Each row has a name. Each question is about the rows just above it.

[-23 -45 -37 -22  14  36  47  31  12] = <34>
[ 57  -5 -40  -3  58   2 -50   2  61] = <190>
[ 78  63   0 -54 -79 -29  38  75  62] = <204>
[ 59 -34 -18  52 -45 -11  50 -39 -42] = <166>
[-105  -97  -81  -46   -5   44   84   95   92] = <112>
[-19  56  34 -55 -41  59  43 -46 -60] = <142>
[-51 -50 -32  -4  17  49  54  39   9] = <48>
[-70 -41  49  61   1 -65 -37  38  61] = <126>
[ 32 -48  31  13 -47  47  -7 -45  59] = <65>
[ 38  33 -44 -36  27  32 -30 -38  25] = <170>
[ 56 -27 -74 -19  60  63  -7 -64 -44] = <135>
[-78  35  54 -76  23  44 -69   9  52] = <208>
How many entries does [ 56 -27 -74] have? : 3
Count the entries of [-23 -45 -37 -22  14]: : 5
Count the entries of [-51 -50 -32  -4  17  49]: : 6
Number of entries in [-51 -50]: : 2
Count the entries of [ 78  63   0 -54 -79 -29  38  75]: : 8

[-69 -62  30 -69 -71 -77  -5  34  22 -78 -83 -66 -51  27 -46  16 -42 -82
  31  27] -> <26>
[-75 -66  63 -73 -79 -89   9  63  52 -88 -94 -72 -49  51 -47  39 -39 -95
  62  52] -> <113>
[-67 -60  42 -65 -71 -79  -3  41  36 -77 -82 -66 -48  33 -45  24 -40 -84
  42  33] -> <16>
[-67 -60  42 -65 -71 -79  -3  41  36 -77 -82 -66 -48  33 -45  24  15 -84
  42  33] -> <36>
[ 12   6 -53  14  14  23 -24 -58 -48  19  26  20  10 -58  -8 -51   3  26
 -54 -53] -> <33>
[ 37  42 -24  36  34 -26 -63 -14 -36  24  10 -44 -57  16  50  29 -61  -9
 -23 -38] -> <40>
[-67 -60  42 -65 -71 -79  -3  41  36 -77 -82 -66 -48  33 -45  -7 -12 -19
  -6   3] -> <148>
Count the entries of [-67 -60  42 -65 -71 -79  -3  41  36 -77 -82 -66 -48  33 -45  -7 -12 -19
  -6   3]: : 20
How many entries does [-67 -60  42 -65 -71 -79  -3  41  36 -77 -82 -66 -48  33 -45] have? : 15
Number of entries in [ 12   6 -53  14  14  23 -24 -58 -48  19  26  20  10 -58  -8 -51   3  26
 -54 -53]: : 20
How many entries does [-69 -62  30 -69 -71 -77  -5  34  22 -78 -83 -66 -51  27 -46  16 -42 -82
  31  27] have? : 20
Number of entries in [ 37  42 -24]: : 3
Count the entries of [-69 -62  30 -69 -71 -77  -5  34  22 -78 -83 -66 -51  27 -46  16 -42 -82
  31]: : 19
Number of entries in [ 37  42 -24  36  34 -26 -63 -14 -36  24  10 -44 -57  16  50  29 -61  -9
 -23 -38]: : 20

[-40 -52 -37  57  -5  51 -99  18 -49  42 -89  50 -19  49 -27  46 -15  67
  22 -29   5  20 -39  53  28  65  25  -5  28 -66  53  11  39  33  50 -34
 -18] = <35>
[-29 -42 -36  33  -4  25 -63   6 -42  39 -58  31 -18  17  -6  17 -17  35
  23 -32  13   4 -21  27   6  30  -3  -4  18 -41  17  -4  39  34  23   5
 -18] = <60>
[-38 -38 -24  47   0  43 -42  12 -19  51 -56  27   2  41 -13  26 -25  39
  27 -35   6 -11 -36  45  20  38  10  -6  30 -43  36  -4  25  41  15   3
 -21] = <29>
[  7  12   3 -11  -2 -17  22 -10   6  -6  15 -13  -5 -12   9 -19   1 -12
   4   3   0   3   9 -14 -13 -12 -15   2  -4  11 -13  -9  -9   1 -12  19
   5] = <44>
Count the entries of [-40 -52 -37  57  -5  51 -99  18 -49  42 -89  50 -19  49 -27  46 -15  67
  22 -29   5  20 -39  53  28  65  25  -5  28 -66  53  11  39  33  50 -34
 -18]: : 37
How many entries does [  7  12   3 -11  -2 -17  22 -10   6  -6  15 -13  -5 -12   9 -19   1 -12
   4   3   0   3   9 -14 -13 -12] have? : 26
Count the entries of [-29 -42 -36  33  -4  25 -63   6 -42  39 -58  31 -18  17  -6  17 -17  35
  23]: : 19
Number of entries in [  7  12   3 -11  -2 -17  22 -10   6  -6  15 -13  -5 -12   9 -19   1 -12
   4   3   0   3   9 -14 -13 -12 -15   2  -4  11 -13  -9  -9   1 -12  19
   5]: : 37

[ 22 -90   8 -77] = <14>
[ 6 -5  2  9] = <27>
[ 99  12 -85 -19] = <136>
[-2 -3 -1  1] = <97>
[3 1 1 1] = <115>
Number of entries in [ 22 -90]: : 2
How many entries does [3 1 1 1] have? : 4
How many entries does [ 6 -5  2  9] have? : 4

[ 9 39 39 -3 17]  <86>
[ -8 -69 -68  -1 -31]  <91>
[ -3  10 -79   4   5]  <69>
[-3 10 10  4  5]  <70>
Number of entries in [ -8 -69]: : 2
How many entries does [ 9 39 39 -3 17] have? : 5
Number of entries in [ -8 -69 -68  -1 -31]: : 5
Count the entries of [-3 10 10  4]: : 4
Number of entries in [ 9 39]: : 2
Number of entries in [ 9 39 39 -3]: : 4
Number of entries in [ -8 -69 -68  -1]: : 4

[ -3  24 -59 -33]  <125>
[-62 -29 -27 -41]  <164>
[29 30 79  6]  <144>
[-15 -20  77  54]  <178>
[-61 -15 -37 -34]  <50>
[-14  25 -57 -13]  <42>
[-51 -37 -32 -56]  <117>
[ 29  30 -45   6]  <132>
Count the entries of [-14  25 -57 -13]: : 4
Count the entries of [29]: : 1
How many entries does [-14] have? : 1

[ 32  31 -54  54 -13  -8 -64  31  -7   6  11  -7 -15  52  14  -7 -58 -36
  56  65  46 -14  77  21 -49 -83  39   3 -10  45 -27 -50  67  25  22  -8
 -26  11  -2 -14  11  21 -58  40   7 -21  11  31  -8  17  -6  13   0   1
  11 -36  46 -61  -5] = <137>
[ 44  24 -46  45 -27 -10 -69  42 -12   2   1 -23 -17  56   7   2 -51 -16
  50  72  40   2  81  28 -54 -81  56  12   0  58 -39 -47  69  27  24  -8
 -24   4   7 -15  26  28 -69  41  12 -17  12  38  -1  17  -8  22  -9  -2
  26 -30  49 -70 -12] = <114>
[ 30  30 -48  52 -19  -9 -64  30  -2  12   3  -6 -24  52  15 -16 -48 -32
  55  61  45  -8  72  16 -51 -74  42   7  -7  43 -27 -48  65  17  25  -4
 -31   9   1 -16  13  16 -50  34   1 -18  12  29  -2  13  -4  14 -10  -2
  16 -29  43 -49  -5] = <85>
[ 40  25 -51  48 -17  -8 -61  42 -10   3  14 -21  -8  53   8   6 -62 -27
  46  72  44 -10  83  29 -51 -90  46   5  -3  54 -35 -49  75  37  24  -6
 -21   7   0 -15  17  28 -73  44  19 -20  13  39 -15  19 -13  20   5  -1
  17 -39  47 -69 -10] = <141>
[ 25  35 -56  58 -11  -9 -61  24  -3  11  10   2 -21  52  19 -13 -53 -41
  59  56  46 -18  68  14 -48 -79  31   1 -14  38 -23 -52  63  17  20  -8
 -31  13  -5 -10   6  15 -49  36   2 -20  11  25  -6  16  -3   7  -1   1
   6 -34  42 -46   0] = <84>
Count the entries of [ 40  25 -51  48 -17  -8 -61  42 -10   3  14 -21  -8  53   8   6 -62 -27
  46  72  44 -10  83  29 -51 -90  46]: : 27
Number of entries in [ 25  35 -56  58 -11  -9 -61  24  -3  11  10   2 -21  52  19 -13 -53 -41
  59  56  46 -18  68  14 -48 -79  31   1 -14  38 -23 -52  63  17  20  -8
 -31  13  -5 -10   6  15 -49  36]: : 44
Count the entries of [ 44  24 -46  45 -27 -10 -69  42 -12   2   1 -23 -17  56   7   2 -51 -16
  50  72  40   2  81  28 -54 -81  56  12   0  58 -39]: : 31
Number of entries in [30]: : 1

[-62  10 -74 -43 -33 -99  19] : <94>
[ 79 -63  44  19 -58 -20 -17] : <93>
[-51  -7  28  29 -50  66 -19] : <3>
[ 31 -21   9 -19  44  34 -38] : <107>
[-20  66  80  67   2  34  77] : <49>
Count the entries of [-62  10 -74 -43 -33 -99  19]: : 7
Number of entries in [ 31 -21   9]: : 3

[-31  45   6 -17  12] = <51>
[-39   3 -54  -7  19] = <57>
[ 51   8 -22  11  98] = <79>
How many entries does [-39   3 -54  -7  19] have? : 5
Number of entries in [ 51   8 -22]: : 3
Number of entries in [-39   3 -54  -7]: : 4
Number of entries in [-39   3]: : 2
Number of entries in [ 51   8 -22  11]: : 4
Count the entries of [-31  45]: : 2

[-54 -11 -43 -18 -11  66   3]  <59>
[  7 -41 -39  -7   2  83 -30]  <128>
[ 38 -49 -27  -1  27  79  -3]  <10>
Number of entries in [-54 -11 -43 -18 -11  66]: : 6
How many entries does [-54 -11 -43] have? : 3
Number of entries in [  7 -41]: : 2

[ 74  18 -23  -7   7 -82 -32  76 -74  45 -50  57 -25  48 -33 -44 -57  13
  27 -38  18  74 -23   2 -80 -69   3  29]  <83>
[ 71  21 -27 -23  17 -68 -32  64 -74  48 -41  36 -24  39 -50 -23 -49  13
  30 -33  20  67 -27   1 -90 -80 -13  31]  <4>
[ -8 -30  57  57 -59  31 -68   6  29 -59  12  56  70  -4  54  13 -59 -50
 -84  -1  16 -64  59  46 -24 -22  15 -59]  <75>
[ 74  18 -23  -7   7 -82 -32  76 -74  45 -50  57 -25  35 -33 -44 -57  13
  27 -38  18  74 -23   2 -80 -69   3  29]  <87>
[ 74  18 -23  -7   7 -82 -32  76 -74  45 -50  57 -25  35 -33 -44 -57  13
  27 -38  18  74 -23   2 -80 -69 -45  48]  <139>
How many entries does [ 71  21 -27 -23  17 -68 -32  64 -74  48 -41  36 -24  39 -50 -23 -49  13
  30 -33  20] have? : 21
How many entries does [ 71  21 -27 -23  17 -68 -32  64 -74  48 -41  36 -24  39 -50 -23] have? : 16
Number of entries in [ -8 -30  57  57 -59  31 -68   6  29 -59  12  56  70  -4  54  13 -59 -50
 -84  -1  16 -64  59  46 -24 -22  15 -59]: : 28

[  8 -95 -29 -66   2 -20 -16 -54 -29  14  14 -20   8  12 -38  -4  10 -28
 -39 -13  18  33  69 -17 -31  43  68  -5   9 -19  10   5  52  -8  83 -11
 -10 -57  -1  27 -18 -40  36 -54 -42  12   4 -29  79 -51  -1  98  52 -29
 -16  55]  <38>
[ 21  -1   7  32 -21  48 -66  64 -75  51 -27 -52  -7 -28  -9 -10  50 -23
  -7 -40 -35  22  73  37  60  26 -30 -10 -38 -74  49  22 -15 -36  37 -21
 -83  -1 -11 -52 -27  15  32 -71  31 -32  35 -16  26 -69  25  49 -34  57
  22 -21]  <78>
[-12 -51  15 -48  80 -26 -18 -77 -29  45  12 -26  -4  71 -14 -50  24 -30
  35   3   0  -6  -6 -17 -58  13  38   6 -21  10 -58  32 -33  12  29  52
  23 -76   7   9 -18 -17 -29 -42  -8  67  -8 -68 -57   4  23 -19  10 -48
   8  19]  <5>
[-15  23  10  46  42 -52 -59  -4 -15  31 -60  59   8  26 -10  -3  -4 -55
  37  27 -46  12  47 -18  40   4  27 -13  11  -2  15  -9 -64  22   3  36
 -42   4  11  14  -3  -1  31 -46  15 -77 -17 -31  10  49  33  12 -12 -40
 -31 -10]  <121>
Count the entries of [-12 -51  15 -48  80 -26 -18 -77 -29  45  12 -26  -4  71 -14 -50  24 -30
  35   3   0  -6  -6 -17 -58  13  38   6 -21  10 -58  32 -33]: : 33
How many entries does [ 21  -1   7  32 -21  48 -66  64 -75  51 -27 -52  -7] have? : 13
Number of entries in [-12 -51  15 -48  80 -26 -18 -77 -29  45  12 -26  -4  71 -14 -50  24 -30
  35   3   0  -6  -6 -17 -58  13  38   6 -21  10 -58  32 -33  12  29  52
  23 -76   7   9 -18 -17 -29 -42  -8  67  -8 -68 -57   4  23 -19  10 -48
   8  19]: : 56
Number of entries in [-12 -51  15 -48  80 -26 -18 -77 -29  45  12 -26  -4  71 -14 -50  24 -30
  35]: : 19
How many entries does [-12 -51  15 -48  80 -26 -18 -77 -29  45  12 -26  -4  71 -14 -50  24 -30
  35   3   0  -6  -6 -17 -58  13  38   6 -21  10 -58  32 -33  12] have? : 34
How many entries does [-15  23  10  46  42 -52 -59  -4 -15  31 -60  59   8  26 -10  -3  -4 -55
  37  27 -46  12  47 -18  40   4  27 -13  11  -2  15  -9 -64  22   3  36
 -42   4  11  14  -3  -1  31 -46  15 -77 -17 -31  10  49  33  12 -12 -40
 -31 -10] have? : 56
Count the entries of [ 21  -1   7  32 -21  48 -66  64 -75  51 -27 -52  -7 -28  -9 -10  50 -23
  -7 -40 -35  22  73  37]: : 24

[ 17  29 -61  30  66  17] = <90>
[-53  15 -36  34 -22  -2] = <103>
[-57  -6 -35  10 -24  41] = <92>
[ 84  12 -15  16  -8  22] = <131>
[-73  65 -55  42 -49  22] = <71>
[-57  -6 -35  34 -24  41] = <81>
[ 55  41 -27  16 -43  51] = <61>
Number of entries in [ 55  41 -27]: : 3
Number of entries in [-57  -6]: : 2
Number of entries in [-57  -6 -35  34 -24  41]: : 6
Count the entries of [ 17  29 -61  30  66]: : 5
Count the entries of [-73  65 -55  42 -49]: : 5
How many entries does [-53  15 -36  34 -22] have? : 5

